Here is a tiny trained network, its code and every weight. The questions are about switching its units off for an input and a class, where a switched-off unit gives its printed mean instead of its output.

import numpy as np


def w(rows, s, z=0):
    codes = np.array(rows[::2]) - 128.0
    scale = np.full(codes.shape[1], s)
    scale[-1] = z or s
    return codes * scale


def f(y):
    return y / 2 * (1 + np.tanh(0.7978845608 * (y + 0.044715 * y**3)))


def log_softmax(a):
    a = a - a.max(-1, keepdims=True)
    return a - np.log(np.exp(a).sum(-1, keepdims=True))


def net(x, mask):
    res = np.array(x, float).reshape(1, 4) / 4 @ E
    y = f(res @ A[0][:, :-1].T + A[0][:, -1])
    res = res + np.where(mask, y, B[0][:, -1]) @ B[0][:, :-1]
    return log_softmax(res[-1] @ U[:, :-1].T + U[:, -1])


A, B = {}, {}
E = w([
[156,25,58,119],'x0',
[10,135,44,89],'x1',
[98,107,161,82],'x2',
[45,101,196,209],'x3',
],0.012)
A[0] = w([
[180,173,109,58,85],'neuron 1',
[32,116,57,154,91],'neuron 2',
[136,40,88,175,120],'neuron 3',
[150,238,154,170,236],'neuron 4',
[156,31,86,129,151],'neuron 5',
[121,198,164,116,119],'neuron 6',
[197,170,111,82,46],'neuron 7',
[138,217,146,105,165],'neuron 8',
[154,143,131,9,111],'neuron 9',
[89,50,200,234,68],'neuron 10',
[82,108,175,145,54],'neuron 11',
[91,99,159,157,66],'neuron 12',
[57,183,49,100,158],'neuron 13',
[78,99,137,144,109],'neuron 14',
[180,182,106,51,121],'neuron 15',
[153,204,131,138,171],'neuron 16',
[185,109,198,146,133],'neuron 17',
[149,40,107,117,165],'neuron 18',
[189,116,200,132,2],'neuron 19',
[174,93,137,164,188],'neuron 20',
[91,250,145,157,132],'neuron 21',
[148,137,115,75,28],'neuron 22',
[134,211,151,117,108],'neuron 23',
[215,149,225,109,77],'neuron 24',
[43,124,198,240,27],'neuron 25',
[161,13,102,128,156],'neuron 26',
[111,157,211,59,208],'neuron 27',
[197,77,187,177,156],'neuron 28',
[118,223,193,95,111],'neuron 29',
[211,63,148,159,44],'neuron 30',
[97,110,184,155,108],'neuron 31',
],0.012,0.0021)
B[0] = w([
[253,131,171,188,187],'neuron 1',
[144,202,164,58,227],'neuron 2',
[90,67,58,129,180],'neuron 3',
[102,87,133,87,210],'neuron 4',
[30,96,130,171,192],'neuron 5',
[44,61,23,130,180],'neuron 6',
[161,143,166,160,179],'neuron 7',
[64,81,77,187,186],'neuron 8',
[183,128,142,181,192],'neuron 9',
[208,112,223,152,227],'neuron 10',
[164,98,143,148,174],'neuron 11',
[201,108,120,145,166],'neuron 12',
[169,252,184,57,236],'neuron 13',
[170,177,163,112,167],'neuron 14',
[210,69,225,220,197],'neuron 15',
[111,92,115,129,170],'neuron 16',
[112,213,142,59,186],'neuron 17',
[88,80,68,120,180],'neuron 18',
[130,197,105,71,178],'neuron 19',
[93,140,132,87,161],'neuron 20',
[54,96,37,119,222],'neuron 21',
[161,119,132,134,153],'neuron 22',
[105,89,102,132,179],'neuron 23',
[103,183,124,74,207],'neuron 24',
[194,89,202,183,250],'neuron 25',
[36,78,41,123,196],'neuron 26',
[82,132,112,149,189],'neuron 27',
[94,182,137,79,196],'neuron 28',
[50,28,55,126,209],'neuron 29',
[120,161,90,112,179],'neuron 30',
[142,128,175,133,178],'neuron 31',
],0.0073,0.014)
U = w([
[50,93,31,134,154],'0',
[119,252,83,44,237],'1',
[196,129,104,188,4],'2',
],0.011,0.00036)

Each question gives the input, the list of numbers given to net, and the class t.
The units are the neurons (one row each of A and B). Each row of codes is followed by its name. A weight is (code - 128) times the scale printed after its matrix; where a second scale follows, it is the last column's (A, B and U).
mask holds one flag per neuron, in row order. A switched-off neuron (its flag False) gives its mean, the last column of its row in B, instead of its output. The means were averaged over made-up inputs and are rounded, as every weight is.
A unit's drop is (log p(t) with every unit on - log p(t) with that unit switched off) / (log p(t) with every unit on - log p(t) with every unit switched off).
The circuit of an input: a set's keep is (log p(t) with only the set's units on - log p(t) with every unit switched off) / (log p(t) with every unit on - log p(t) with every unit switched off). Starting from the 12 units with the biggest drops (on a tie, the unit counted first), units are removed one at a time, each time the one whose removal leaves the highest keep (on an exact tie, the one counted first), for as long as the keep stays at least 0.8.
circuit, biggest first: the units of the circuit, biggest drop first
k most important neurons: the k neurons with the biggest drops, biggest first
drop of u: that unit's drop, to one decimal
input [3,5,-1,-4], class 1: circuit, biggest first => [neuron 13]
input [-8,8,3,-1], class 0: 2 most important neurons => [neuron 29; neuron 21]
input [6,5,2,7], class 2: circuit, biggest first => [neuron 10; neuron 25]
input [-8,5,-3,-8], class 0: 2 most important neurons => [neuron 21; neuron 29]
input [-5,5,-1,-6], class 2: 2 most important neurons => [neuron 15; neuron 1]
input [6,1,4,8], class 2: 2 most important neurons => [neuron 10; neuron 25]
input [-3,6,-7,6], class 1: 3 most important neurons => [neuron 2; neuron 13; neuron 15]
input [-7,5,-2,-7], class 0: 2 most important neurons => [neuron 21; neuron 29]
input [7,8,-6,5], class 1: 2 most important neurons => [neuron 2; neuron 13]
input [7,-2,-6,-6], class 0: 2 most important neurons => [neuron 26; neuron 5]
input [3,-3,-2,0], class 0: 2 most important neurons => [neuron 13; neuron 2]
input [-4,7,8,7], class 1: 3 most important neurons => [neuron 2; neuron 13; neuron 15]
input [3,-5,8,-5], class 1: 2 most important neurons => [neuron 24; neuron 25]
input [-6,-2,4,-8], class 2: circuit, biggest first => [neuron 15]
input [2,7,-7,-6], class 1: drop of neuron 13 => 1.2
input [-4,-4,-1,-1], class 0: drop of neuron 13 => 0.7
input [6,-7,-3,4], class 1: drop of neuron 17 => 0.3
